Below is a small trained network, with its code and all its weights. Each question gives an input and a target symbol and asks what happens when units are switched off, that is, made to give their printed mean instead of their output.

import numpy as np


def w(rows, s, z=0):
    codes = np.array(rows[::2]) - 128.0
    scale = np.full(codes.shape[1], s)
    scale[-1] = z or s
    return codes * scale


def norm(h):
    return h / np.sqrt((h * h).mean(-1, keepdims=True) + 1e-5)


def f(y):
    return np.maximum(y, 0)


def softmax(a):
    e = np.exp(a - a.max(-1, keepdims=True))
    return e / e.sum(-1, keepdims=True)


def log_softmax(a):
    a = a - a.max(-1, keepdims=True)
    return a - np.log(np.exp(a).sum(-1, keepdims=True))


def net(x, mask):
    ids = ['αβγδεηθλξπτψ'.index(c) for c in x.split()]
    T = len(ids)
    res = E[ids] + P[:T]
    u = 0
    for l in range(2):
        q, k, v = (norm(res) @ M[l].T for M in (Q, K, V))
        z = softmax(np.where(np.tri(T) > 0, q @ k.T / 2**0.5, -1e9)) @ v
        res = res + np.where(mask[u], z, O[l][:, -1]) @ O[l][:, :-1]
        u += 1
        y = f(norm(res) @ A[l][:, :-1].T + A[l][:, -1])
        res = res + np.where(mask[u : u + 8], y, B[l][:, -1]) @ B[l][:, :-1]
        u += 8
    return log_softmax(norm(res)[-1] @ U[:, :-1].T + U[:, -1])


Q, K, V, O, A, B = {}, {}, {}, {}, {}, {}
E = w([
[129,124,83,103,107,101,134,189,95],'α',
[69,117,146,160,162,101,109,56,154],'β',
[227,170,77,125,82,123,241,97,184],'γ',
[180,80,126,86,120,6,2,57,75],'δ',
[97,153,177,185,113,95,124,150,169],'ε',
[176,193,139,57,161,147,111,159,205],'η',
[127,115,158,194,92,118,143,125,188],'θ',
[141,100,154,199,114,156,141,108,168],'λ',
[102,120,184,146,184,176,72,218,85],'ξ',
[143,73,96,159,115,154,134,95,161],'π',
[107,133,163,172,108,148,125,111,149],'τ',
[116,180,72,114,152,174,140,86,69],'ψ',
],0.0067)
P = w([
[231,72,169,11,154,138,253,138,2],'0',
[79,136,81,192,146,61,135,98,175],'1',
[64,142,78,197,128,92,110,103,212],'2',
[118,134,117,167,71,153,127,101,161],'3',
[163,138,137,185,63,211,84,123,167],'4',
[106,152,118,217,70,215,76,124,200],'5',
[132,156,132,206,67,251,75,133,198],'6',
],0.0026)
Q[0] = w([
[169,93,214,150,159,98,142,2,138],'0.h1',
[54,116,125,209,125,134,134,117,194],'0.h1',
],0.0095)
K[0] = w([
[124,101,136,91,148,2,150,115,110],'0.h1',
[159,93,196,65,127,160,203,126,76],'0.h1',
],0.0086)
V[0] = w([
[77,170,176,120,186,201,93,28,107],'0.h1',
[166,22,4,110,116,162,109,14,123],'0.h1',
],0.0041)
O[0] = w([
[194,49,51,173,127,26,60,115,72,2],'0.h1',
[69,2,168,5,59,158,76,24,179,227],'0.h1',
],0.0037,0.0014)
A[0] = w([
[80,147,184,123,174,130,108,100,178,55],'0.n1',
[92,86,60,63,71,185,131,177,78,18],'0.n2',
[151,60,121,99,86,43,50,171,100,68],'0.n3',
[209,100,144,160,83,210,81,107,114,154],'0.n4',
[119,2,183,138,100,110,72,82,165,183],'0.n5',
[163,140,65,92,135,114,7,64,77,6],'0.n6',
[115,159,188,182,128,111,87,199,77,140],'0.n7',
[173,123,205,100,243,188,44,191,126,41],'0.n8',
],0.0049,0.0022)
B[0] = w([
[173,142,70,111,122,142,175,156,141,166],'0.n1',
[58,191,112,98,152,77,105,104,151,170],'0.n2',
[146,141,163,186,120,75,84,71,164,177],'0.n3',
[72,148,106,135,144,54,137,118,150,206],'0.n4',
[104,134,141,156,166,138,137,236,64,254],'0.n5',
[143,143,202,140,27,165,60,131,60,185],'0.n6',
[118,46,42,133,159,145,141,97,121,172],'0.n7',
[148,68,75,179,108,147,3,183,182,149],'0.n8',
],0.0055,0.0048)
Q[1] = w([
[69,84,255,240,137,152,184,119,162],'1.h1',
[138,104,131,170,234,149,254,182,181],'1.h1',
],0.0076)
K[1] = w([
[168,123,203,4,253,121,152,106,24],'1.h1',
[217,62,150,109,210,200,198,98,126],'1.h1',
],0.0066)
V[1] = w([
[216,114,253,170,92,121,46,214,211],'1.h1',
[141,216,61,9,133,104,33,113,125],'1.h1',
],0.0032)
O[1] = w([
[60,158,181,146,117,2,149,142,179,114],'1.h1',
[133,86,106,196,215,159,90,166,211,4],'1.h1',
],0.0049,0.0016)
A[1] = w([
[117,90,183,92,88,138,130,131,90,74],'1.n1',
[90,96,165,112,122,74,94,147,160,78],'1.n2',
[137,110,137,189,124,66,131,94,109,24],'1.n3',
[124,101,159,170,100,131,179,144,150,95],'1.n4',
[186,116,87,142,85,181,121,76,77,1],'1.n5',
[179,171,175,104,83,108,204,1,197,29],'1.n6',
[226,121,151,130,168,183,105,82,214,37],'1.n7',
[130,149,160,136,157,214,163,134,136,71],'1.n8',
],0.0092,0.0045)
B[1] = w([
[87,152,85,149,113,106,81,114,198,183],'1.n1',
[177,109,199,121,141,151,192,100,94,203],'1.n2',
[184,124,139,79,65,188,38,106,150,173],'1.n3',
[117,141,93,58,164,112,105,95,94,238],'1.n4',
[90,211,189,110,215,210,53,85,120,178],'1.n5',
[178,62,112,194,78,254,241,87,145,252],'1.n6',
[78,229,211,181,49,136,118,226,190,161],'1.n7',
[210,96,133,84,147,67,132,132,128,182],'1.n8',
],0.0077,0.0042)
U = w([
[154,99,102,152,70,190,219,86,115,255],'α',
[204,96,205,140,54,75,86,106,43,142],'β',
[122,196,145,90,210,219,83,95,92,130],'γ',
[26,172,95,123,33,57,153,141,74,137],'δ',
[107,43,78,211,178,141,97,210,100,154],'ε',
[212,203,85,211,162,56,166,136,21,105],'η',
[203,157,31,139,70,129,44,71,173,64],'θ',
[53,75,233,110,196,132,197,157,85,80],'λ',
[213,96,92,1,183,114,135,138,116,172],'ξ',
[115,128,130,184,207,51,130,32,220,99],'π',
[138,193,183,106,114,152,130,232,224,63],'τ',
[61,39,115,28,98,165,86,111,222,51],'ψ',
],0.0069,0.0028)

Each question gives the input, a string of symbols that net reads in full, and the target symbol t.
The units are the heads (2 rows each of Q, K, V and O) and the neurons (one row each of A and B). Each row of codes is followed by its name. A weight is (code - 128) times the scale printed after its matrix; where a second scale follows, it is the last column's (O, A, B and U).
mask holds one flag per unit, layer by layer, with each layer's heads first. A switched-off unit (its flag False) gives its mean, the last column of its rows in O or B, instead of its output. The means were averaged over made-up inputs and are rounded, as every weight is.
A unit's drop is (log p(t) with every unit on - log p(t) with that unit switched off) / (log p(t) with every unit on - log p(t) with every unit switched off).
The circuit of an input: a set's keep is (log p(t) with only the set's units on - log p(t) with every unit switched off) / (log p(t) with every unit on - log p(t) with every unit switched off). Starting from the 12 units with the biggest drops (on a tie, the unit counted first), units are removed one at a time, each time the one whose removal leaves the highest keep (on an exact tie, the one counted first), for as long as the keep stays at least 0.8.
circuit, biggest first: the units of the circuit, biggest drop first
k most important neurons: the k neurons with the biggest drops, biggest first
k most important neurons of layer l: the k neurons of layer l with the biggest drops, biggest first
input π θ π, target ψ: circuit, biggest first -> 0.h1
input θ β ψ τ α, target β: circuit, biggest first -> 0.n3, 1.n2, 0.n1
input ψ θ θ, target ε: circuit, biggest first -> 0.n5, 0.h1
input α ψ γ θ, target τ: 3 most important neurons -> 1.n7, 0.n2, 0.n5
input δ ψ λ, target λ: circuit, biggest first -> 0.n5, 0.h1, 1.n2, 1.n6
input η β β β, target π: 3 most important neurons -> 1.n6, 0.n8, 0.n6
input ψ ξ β, target ε: circuit, biggest first -> 1.h1, 0.n5, 0.h1
input η ε θ π, target π: 2 most important neurons -> 1.n6, 0.n8
input λ ψ α α θ α, target δ: 2 most important neurons of layer 1 -> 1.n6, 1.n5
input α α π θ θ τ, target τ: 2 most important neurons -> 1.n7, 0.n5
input γ α θ θ λ, target ξ: 2 most important neurons -> 1.n8, 0.n5
input π ψ θ, target ψ: 2 most important neurons -> 1.n1, 0.n5
input δ α π π θ, target λ: 2 most important neurons -> 0.n5, 1.n2
input θ λ η η ξ θ α, target η: circuit, biggest first -> 0.h1
input α θ β, target τ: 2 most important neurons of layer 0 -> 0.n2, 0.n5
input π α β, target ψ: 3 most important neurons of layer 1 -> 1.n1, 1.n6, 1.n5
input θ θ δ δ α ξ, target ε: 2 most important neurons of layer 0 -> 0.n8, 0.n7
input β π θ θ, target β: 2 most important neurons of layer 1 -> 1.n3, 1.n2
input η τ θ, target π: 3 most important neurons -> 1.n6, 0.n8, 1.n4
input λ ε θ β, target δ: most important neuron -> 0.n5
input δ α β θ τ λ, target λ: 2 most important neurons -> 0.n5, 1.n2
input β θ θ λ α, target π: 3 most important neurons of layer 0 -> 0.n2, 0.n3, 0.n5
input ψ δ θ ψ β, target ε: 2 most important neurons -> 0.n5, 0.n2
input δ α α ξ ψ δ ε, target λ: 2 most important neurons -> 1.n2, 1.n6
input γ τ γ α, target θ: 2 most important neurons of layer 0 -> 0.n3, 0.n5
input ξ α θ, target θ: 2 most important neurons of layer 1 -> 1.n3, 1.n6
